Below are the code and all the weights of a small trained network. Each question names an input and a target symbol and asks about switching units off, where a switched-off unit gives its printed mean instead of its output.

import numpy as np


def w(rows, s, z=0):
    codes = np.array(rows[::2]) - 128.0
    scale = np.full(codes.shape[1], s)
    scale[-1] = z or s
    return codes * scale


def f(y):
    return np.maximum(y, 0)


def softmax(a):
    e = np.exp(a - a.max(-1, keepdims=True))
    return e / e.sum(-1, keepdims=True)


def log_softmax(a):
    a = a - a.max(-1, keepdims=True)
    return a - np.log(np.exp(a).sum(-1, keepdims=True))


def net(x, mask):
    ids = ['αβγδεζθλμπστφψω'.index(c) for c in x.split()]
    T = len(ids)
    res = E[ids] + P[:T]
    u = 0
    for l in range(3):
        r = res
        for j in range(2):
            rows = slice(3 * j, 3 * j + 3)
            q, k, v = (r @ M[l][rows].T for M in (Q, K, V))
            z = softmax(np.where(np.tri(T) > 0, q @ k.T / 3**0.5, -1e9)) @ v
            o = O[l][rows]
            res = res + np.where(mask[u + j], z, o[:, -1]) @ o[:, :-1]
        u += 2
        y = f(res @ A[l][:, :-1].T + A[l][:, -1])
        res = res + np.where(mask[u : u + 8], y, B[l][:, -1]) @ B[l][:, :-1]
        u += 8
    return log_softmax(res[-1] @ U[:, :-1].T + U[:, -1])


Q, K, V, O, A, B = {}, {}, {}, {}, {}, {}
E = w([
[34,37,225,75,62,251,63],'α',
[113,159,218,134,116,85,152],'β',
[183,182,173,158,113,131,133],'γ',
[129,40,111,165,126,66,60],'δ',
[187,140,199,46,85,132,80],'ε',
[175,143,175,128,81,117,173],'ζ',
[59,132,117,101,131,191,140],'θ',
[65,132,119,75,152,131,112],'λ',
[24,95,154,41,164,171,117],'μ',
[126,74,85,3,141,194,127],'π',
[169,160,164,162,125,118,92],'σ',
[119,95,244,49,91,157,81],'τ',
[89,135,103,77,117,182,182],'φ',
[121,94,55,90,165,117,153],'ψ',
[148,85,42,148,192,103,143],'ω',
],0.017)
P = w([
[200,178,179,76,255,95,142],'0',
[176,114,57,78,28,209,61],'1',
[138,137,79,110,55,134,77],'2',
[138,139,64,94,54,113,71],'3',
[102,117,95,142,58,157,183],'4',
[115,115,57,113,61,115,155],'5',
[93,191,176,154,206,93,145],'6',
[103,118,112,141,113,145,200],'7',
[113,119,110,129,126,140,200],'8',
[134,105,115,121,140,156,190],'9',
],0.0078)
Q[0] = w([
[69,109,114,112,60,189,92],'0.h0',
[97,47,76,126,170,124,179],'0.h0',
[166,106,162,133,147,49,113],'0.h0',
[112,88,138,19,113,91,99],'0.h1',
[3,110,160,165,167,153,42],'0.h1',
[101,126,229,151,76,121,150],'0.h1',
],0.0074)
K[0] = w([
[149,203,141,63,147,118,137],'0.h0',
[133,28,151,161,254,106,126],'0.h0',
[218,124,67,200,132,135,50],'0.h0',
[181,32,195,114,161,115,187],'0.h1',
[128,65,123,221,68,183,152],'0.h1',
[225,38,212,91,116,55,120],'0.h1',
],0.0065)
V[0] = w([
[72,31,59,254,85,123,106],'0.h0',
[167,117,144,184,131,194,187],'0.h0',
[119,95,193,124,183,154,176],'0.h0',
[156,73,141,120,44,146,158],'0.h1',
[69,140,137,162,141,135,172],'0.h1',
[125,57,109,70,100,59,66],'0.h1',
],0.0071)
O[0] = w([
[130,254,177,64,96,194,115,2],'0.h0',
[101,84,86,169,113,150,156,92],'0.h0',
[234,64,127,179,123,113,118,130],'0.h0',
[165,72,51,49,128,103,203,170],'0.h1',
[151,19,158,96,51,158,108,74],'0.h1',
[134,199,136,52,114,38,109,191],'0.h1',
],0.0078,0.0059)
A[0] = w([
[2,127,155,111,157,91,104,168],'0.n0',
[218,144,134,176,44,148,138,194],'0.n1',
[150,191,128,175,178,96,154,157],'0.n2',
[147,78,57,128,39,100,202,251],'0.n3',
[191,163,140,103,50,184,123,76],'0.n4',
[122,89,176,110,168,91,183,99],'0.n5',
[250,145,112,241,128,105,21,183],'0.n6',
[141,90,42,200,186,71,156,129],'0.n7',
],0.0075,0.0027)
B[0] = w([
[158,147,72,104,68,134,132,175],'0.n0',
[130,160,112,132,59,64,94,149],'0.n1',
[79,159,103,127,2,125,119,152],'0.n2',
[147,171,113,122,122,110,51,255],'0.n3',
[90,55,144,124,115,113,183,143],'0.n4',
[223,106,149,98,151,160,133,168],'0.n5',
[86,118,134,148,85,105,196,171],'0.n6',
[136,86,151,110,90,156,204,200],'0.n7',
],0.0097,0.0079)
Q[1] = w([
[205,121,152,139,180,83,52],'1.h0',
[1,160,94,174,141,145,164],'1.h0',
[90,136,89,81,162,116,158],'1.h0',
[66,89,118,151,167,17,131],'1.h1',
[119,130,80,109,128,122,173],'1.h1',
[128,86,57,81,116,169,218],'1.h1',
],0.0089)
K[1] = w([
[58,196,217,32,145,189,88],'1.h0',
[48,136,81,238,100,136,128],'1.h0',
[132,50,241,73,116,175,208],'1.h0',
[108,188,165,42,164,200,240],'1.h1',
[161,129,190,46,116,101,200],'1.h1',
[148,1,142,109,86,138,202],'1.h1',
],0.0063)
V[1] = w([
[138,106,63,53,107,118,81],'1.h0',
[136,87,70,124,80,156,180],'1.h0',
[114,61,154,78,143,169,90],'1.h0',
[123,2,152,130,194,111,138],'1.h1',
[159,105,84,30,49,99,108],'1.h1',
[194,139,125,220,88,128,73],'1.h1',
],0.0093)
O[1] = w([
[149,147,125,104,96,69,84,194],'1.h0',
[48,110,83,50,183,93,207,197],'1.h0',
[84,172,149,116,81,211,213,144],'1.h0',
[147,134,158,6,72,221,167,193],'1.h1',
[145,85,170,163,240,32,130,250],'1.h1',
[124,100,141,122,43,129,254,105],'1.h1',
],0.0058,0.014)
A[1] = w([
[89,6,107,136,197,125,198,175],'1.n0',
[99,159,94,51,189,128,27,139],'1.n1',
[80,116,212,178,68,206,124,85],'1.n2',
[122,130,177,166,122,72,47,13],'1.n3',
[53,106,254,68,94,115,107,230],'1.n4',
[32,140,61,80,181,116,177,41],'1.n5',
[52,47,76,59,100,108,66,205],'1.n6',
[212,91,166,169,110,126,151,254],'1.n7',
],0.0081,0.0043)
B[1] = w([
[116,222,65,103,130,114,140,210],'1.n0',
[104,65,54,176,200,158,153,202],'1.n1',
[64,218,156,159,179,114,203,130],'1.n2',
[94,39,139,76,57,198,210,171],'1.n3',
[115,172,148,176,79,68,188,206],'1.n4',
[254,108,156,98,137,211,106,194],'1.n5',
[150,219,194,180,129,100,170,249],'1.n6',
[68,145,87,107,178,30,130,163],'1.n7',
],0.0076,0.014)
Q[2] = w([
[182,130,213,154,76,103,27],'2.h0',
[98,166,225,163,94,1,116],'2.h0',
[145,98,126,153,161,131,106],'2.h0',
[113,114,208,143,98,80,134],'2.h1',
[127,42,110,178,149,126,178],'2.h1',
[114,97,166,152,52,111,111],'2.h1',
],0.0096)
K[2] = w([
[186,159,118,160,163,170,81],'2.h0',
[126,110,178,162,154,75,2],'2.h0',
[143,130,63,115,134,159,132],'2.h0',
[190,151,199,182,156,109,57],'2.h1',
[159,24,89,191,102,97,66],'2.h1',
[137,161,149,157,91,146,84],'2.h1',
],0.01)
V[2] = w([
[130,226,167,116,195,100,126],'2.h0',
[239,124,86,99,181,76,50],'2.h0',
[176,95,1,91,125,175,192],'2.h0',
[64,230,140,187,128,57,94],'2.h1',
[185,138,173,74,181,129,134],'2.h1',
[103,109,82,101,113,46,111],'2.h1',
],0.009)
O[2] = w([
[145,60,82,161,110,153,105,226],'2.h0',
[130,117,199,194,191,141,125,105],'2.h0',
[87,175,199,123,131,176,102,198],'2.h0',
[254,105,55,76,229,139,183,169],'2.h1',
[74,54,131,198,70,165,138,199],'2.h1',
[155,85,208,106,134,198,184,250],'2.h1',
],0.0083,0.013)
A[2] = w([
[112,165,97,43,132,134,184,253],'2.n0',
[176,89,200,122,192,143,169,185],'2.n1',
[167,112,127,209,78,99,126,148],'2.n2',
[73,178,155,113,84,148,168,165],'2.n3',
[57,190,217,110,80,55,125,43],'2.n4',
[130,3,191,173,151,131,65,9],'2.n5',
[139,72,242,155,161,115,45,14],'2.n6',
[148,118,177,93,47,167,131,87],'2.n7',
],0.0078,0.004)
B[2] = w([
[142,120,166,193,93,93,35,230],'2.n0',
[83,197,54,182,111,118,109,252],'2.n1',
[93,253,149,104,119,70,160,147],'2.n2',
[107,83,133,159,156,125,72,199],'2.n3',
[145,167,5,55,207,161,198,187],'2.n4',
[134,79,136,75,204,100,59,150],'2.n5',
[149,38,184,36,137,155,122,143],'2.n6',
[54,146,199,88,189,108,168,188],'2.n7',
],0.0073,0.02)
U = w([
[95,43,20,78,56,162,170,12],'α',
[143,85,128,3,55,146,186,51],'β',
[133,169,192,74,97,100,80,112],'γ',
[94,124,36,181,196,99,136,134],'δ',
[150,70,67,133,79,252,254,42],'ε',
[136,193,199,160,105,137,145,78],'ζ',
[74,146,93,170,37,108,44,154],'θ',
[107,28,42,101,143,144,142,154],'λ',
[91,172,157,105,24,21,229,237],'μ',
[108,47,127,46,136,121,116,109],'π',
[150,134,61,48,123,159,126,7],'σ',
[104,69,164,100,5,142,167,136],'τ',
[57,154,64,53,107,135,171,19],'φ',
[97,71,133,209,80,160,74,255],'ψ',
[109,146,123,199,87,156,79,171],'ω',
],0.005,0.0038)

Each question gives the input, a string of symbols that net reads in full, and the target symbol t.
The units are the heads (3 rows each of Q, K, V and O) and the neurons (one row each of A and B). Each row of codes is followed by its name. A weight is (code - 128) times the scale printed after its matrix; where a second scale follows, it is the last column's (O, A, B and U).
mask holds one flag per unit, layer by layer, with each layer's heads first. A switched-off unit (its flag False) gives its mean, the last column of its rows in O or B, instead of its output. The means were averaged over made-up inputs and are rounded, as every weight is.
A unit's drop is (log p(t) with every unit on - log p(t) with that unit switched off) / (log p(t) with every unit on - log p(t) with every unit switched off).
The circuit of an input: a set's keep is (log p(t) with only the set's units on - log p(t) with every unit switched off) / (log p(t) with every unit on - log p(t) with every unit switched off). Starting from the 12 units with the biggest drops (on a tie, the unit counted first), units are removed one at a time, each time the one whose removal leaves the highest keep (on an exact tie, the one counted first), for as long as the keep stays at least 0.8.
units of the circuit, in order: the units of the circuit, biggest drop first
most important unit: the unit with the biggest drop
top k neurons: the k neurons with the biggest drops, biggest first
heads that matter: for each layer, one digit per head in row order, 1 if its drop is at least 0.15 and else 0, layers parted by /
input φ δ θ φ φ φ ψ φ ψ, target φ: most important unit : 0.h1
input φ φ φ σ α λ, target φ: top 3 neurons : (2.n4, 0.n7, 1.n5)
input δ σ σ α ψ, target δ: heads that matter : 11 / 11 / 01
input δ φ ε ω φ λ τ φ, target δ: units of the circuit, in order : (1.h1, 2.h0)
input ε θ ψ φ λ φ ζ φ, target ε: top 2 neurons : (1.n7, 0.n6)
input θ ε φ φ φ ε φ ε ε, target π: heads that matter : 11 / 11 / 10
input ε φ α ε φ ε β θ, target ε: top 2 neurons : (1.n7, 0.n6)
input μ φ θ, target μ: heads that matter : 11 / 11 / 01
input φ φ φ φ δ θ φ σ ζ μ, target φ: top 4 neurons : (2.n4, 0.n7, 1.n6, 2.n7)
input π φ δ φ β β φ φ, target π: heads that matter : 10 / 01 / 11
input φ θ ε ε, target δ: heads that matter : 11 / 01 / 11
input ε δ φ π δ δ ε ε γ ε, target π: heads that matter : 11 / 11 / 00
input θ θ ε φ μ, target θ: heads that matter : 11 / 11 / 11
input γ ζ δ σ δ δ ψ, target γ: top 2 neurons : (2.n0, 1.n6)
input σ φ ψ φ θ φ μ, target σ: heads that matter : 11 / 01 / 11
input ε θ ψ π φ ψ, target ε: most important unit : 0.h0
input ε ε γ, target μ: heads that matter : 00 / 01 / 00
input φ φ ε ζ θ α σ ε σ δ, target μ: top 3 neurons : (0.n7, 1.n6, 1.n1)
input ε ω φ φ α τ ε φ, target ε: top 2 neurons : (1.n7, 0.n6)
input σ θ π ε ψ δ σ τ, target μ: units of the circuit, in order : (1.n4)
input φ δ δ δ φ ψ ω, target φ: heads that matter : 11 / 11 / 11
input γ τ α φ φ φ φ, target γ: heads that matter : 11 / 11 / 10
input φ δ φ φ φ φ α, target μ: top 3 neurons : (0.n0, 1.n4, 1.n6)
input β ε π, target β: heads that matter : 11 / 01 / 11
input α δ γ β φ, target α: heads that matter : 10 / 11 / 11
input φ φ φ δ φ θ, target φ: top 4 neurons : (2.n4, 0.n7, 1.n6, 2.n7)
input δ δ σ ε φ, target δ: top neuron : (2.n1)
input γ ε ε φ τ φ ζ σ θ, target γ: top 3 neurons : (2.n0, 1.n6, 0.n7)
input ζ ε φ ε φ φ, target ζ: top 2 neurons : (1.n6, 0.n7)
